Here is a tiny trained network, its code and every weight. The questions are about switching its units off for an input and a target symbol, where a switched-off unit gives its printed mean instead of its output.

import numpy as np


def w(rows, s, z=0):
    codes = np.array(rows[::2]) - 128.0
    scale = np.full(codes.shape[1], s)
    scale[-1] = z or s
    return codes * scale


def f(y):
    return np.maximum(y, 0)


def softmax(a):
    e = np.exp(a - a.max(-1, keepdims=True))
    return e / e.sum(-1, keepdims=True)


def log_softmax(a):
    a = a - a.max(-1, keepdims=True)
    return a - np.log(np.exp(a).sum(-1, keepdims=True))


def net(x, mask):
    ids = ['αηθμξπσφω'.index(c) for c in x.split()]
    T = len(ids)
    res = E[ids] + P[:T]
    q, k, v = (res @ M[0].T for M in (Q, K, V))
    z = softmax(np.where(np.tri(T) > 0, q @ k.T / 3**0.5, -1e9)) @ v
    res = res + np.where(mask[0], z, O[0][:, -1]) @ O[0][:, :-1]
    y = f(res @ A[0][:, :-1].T + A[0][:, -1])
    res = res + np.where(mask[1:13], y, B[0][:, -1]) @ B[0][:, :-1]
    return log_softmax(res[-1] @ U[:, :-1].T + U[:, -1])


Q, K, V, O, A, B = {}, {}, {}, {}, {}, {}
E = w([
[213,67,150,187,88],'α',
[122,158,75,85,107],'η',
[156,162,94,108,111],'θ',
[150,139,86,100,109],'μ',
[249,131,149,201,108],'ξ',
[113,193,33,134,94],'π',
[194,166,93,58,121],'σ',
[177,209,70,91,95],'φ',
[172,100,35,158,60],'ω',
],0.016)
P = w([
[112,96,113,178,208],'0',
[140,113,179,112,63],'1',
[156,95,97,176,196],'2',
[167,111,147,103,48],'3',
[182,98,65,168,207],'4',
[192,120,121,88,38],'5',
[207,102,32,165,221],'6',
[218,127,95,72,26],'7',
[228,99,2,162,228],'8',
[244,118,114,80,15],'9',
],0.0099)
Q[0] = w([
[49,137,146,196,162],'H1',
[154,107,62,151,217],'H1',
[88,109,227,97,252],'H1',
],0.04)
K[0] = w([
[75,113,173,54,182],'H1',
[146,214,35,66,149],'H1',
[2,211,192,132,159],'H1',
],0.037)
V[0] = w([
[133,205,126,81,153],'H1',
[181,143,185,119,157],'H1',
[131,7,131,35,160],'H1',
],0.022)
O[0] = w([
[76,251,194,98,152,1],'H1',
[145,183,159,147,174,122],'H1',
[65,51,135,41,190,39],'H1',
],0.012,0.0052)
A[0] = w([
[129,137,155,121,60,137],'N1',
[118,114,139,106,73,137],'N2',
[95,137,106,154,104,116],'N3',
[76,95,142,188,168,49],'N4',
[88,131,137,175,229,57],'N5',
[117,160,163,122,94,49],'N6',
[89,102,228,83,45,96],'N7',
[4,125,159,114,43,105],'N8',
[135,115,95,134,168,14],'N9',
[105,140,199,94,80,12],'N10',
[117,121,103,170,239,166],'N11',
[54,135,156,126,57,128],'N12',
],0.022,0.011)
B[0] = w([
[100,153,118,79,105,254],'N1',
[73,140,145,156,167,251],'N2',
[165,118,148,99,126,184],'N3',
[160,122,207,93,91,129],'N4',
[205,122,165,61,158,177],'N5',
[103,100,144,203,177,183],'N6',
[123,94,255,158,109,145],'N7',
[115,229,65,79,188,140],'N8',
[151,136,190,160,158,181],'N9',
[144,56,95,183,50,147],'N10',
[52,126,110,168,97,207],'N11',
[172,144,79,122,145,146],'N12',
],0.028,0.0092)
U = w([
[97,205,186,52,110,191],'α',
[24,151,49,101,64,187],'η',
[88,182,147,129,47,46],'θ',
[113,210,49,118,129,34],'μ',
[151,220,92,102,19,218],'ξ',
[81,198,53,174,64,4],'π',
[88,203,110,125,75,84],'σ',
[159,134,63,129,144,251],'φ',
[95,253,137,170,131,13],'ω',
],0.0044,0.0038)

Each question gives the input, a string of symbols that net reads in full, and the target symbol t.
The units are the heads (3 rows each of Q, K, V and O) and the neurons (one row each of A and B). Each row of codes is followed by its name. A weight is (code - 128) times the scale printed after its matrix; where a second scale follows, it is the last column's (O, A, B and U).
mask holds one flag per unit, heads first, then neurons. A switched-off unit (its flag False) gives its mean, the last column of its rows in O or B, instead of its output. The means were averaged over made-up inputs and are rounded, as every weight is.
A unit's drop is (log p(t) with every unit on - log p(t) with that unit switched off) / (log p(t) with every unit on - log p(t) with every unit switched off).
The circuit of an input: a set's keep is (log p(t) with only the set's units on - log p(t) with every unit switched off) / (log p(t) with every unit on - log p(t) with every unit switched off). Starting from the 12 units with the biggest drops (on a tie, the unit counted first), units are removed one at a time, each time the one whose removal leaves the highest keep (on an exact tie, the one counted first), for as long as the keep stays at least 0.8.
circuit, biggest first: the units of the circuit, biggest drop first
most important unit: the unit with the biggest drop
top k neurons: the k neurons with the biggest drops, biggest first
drop of u: that unit's drop, to one decimal
input ω α φ, target φ: circuit, biggest first : H1, N1
input σ π θ φ, target π: most important unit : N6
input φ θ π η μ, target ξ: top 2 neurons : N2, N6
input μ ω σ φ ω, target φ: top 3 neurons : N1, N11, N9
input α μ ξ η, target ξ: circuit, biggest first : H1, N2, N6
input σ σ π, target α: circuit, biggest first : N5, H1
input σ μ μ σ ω π, target η: top 3 neurons : N2, N5, N9
input ω μ θ, target φ: circuit, biggest first : H1, N1
input η φ μ ξ ξ θ η ξ φ π, target ξ: circuit, biggest first : H1, N2, N1
input π α σ α ω μ π α μ η, target φ: circuit, biggest first : H1, N1
input ξ φ α ω, target η: circuit, biggest first : H1, N2
input μ η ω ξ σ ξ π ω, target η: top 2 neurons : N2, N1
input π θ σ π, target μ: top 2 neurons : N8, N12
input σ ξ σ σ π θ φ σ θ, target ω: circuit, biggest first : H1
input σ θ μ η μ π η, target ξ: top 2 neurons : N2, N3
input σ φ φ μ π, target ω: drop of H1 : 1.5
input α μ σ σ ω μ μ φ μ, target ω: drop of H1 : 1.0
input ω α φ σ π σ, target φ: drop of H1 : 1.5
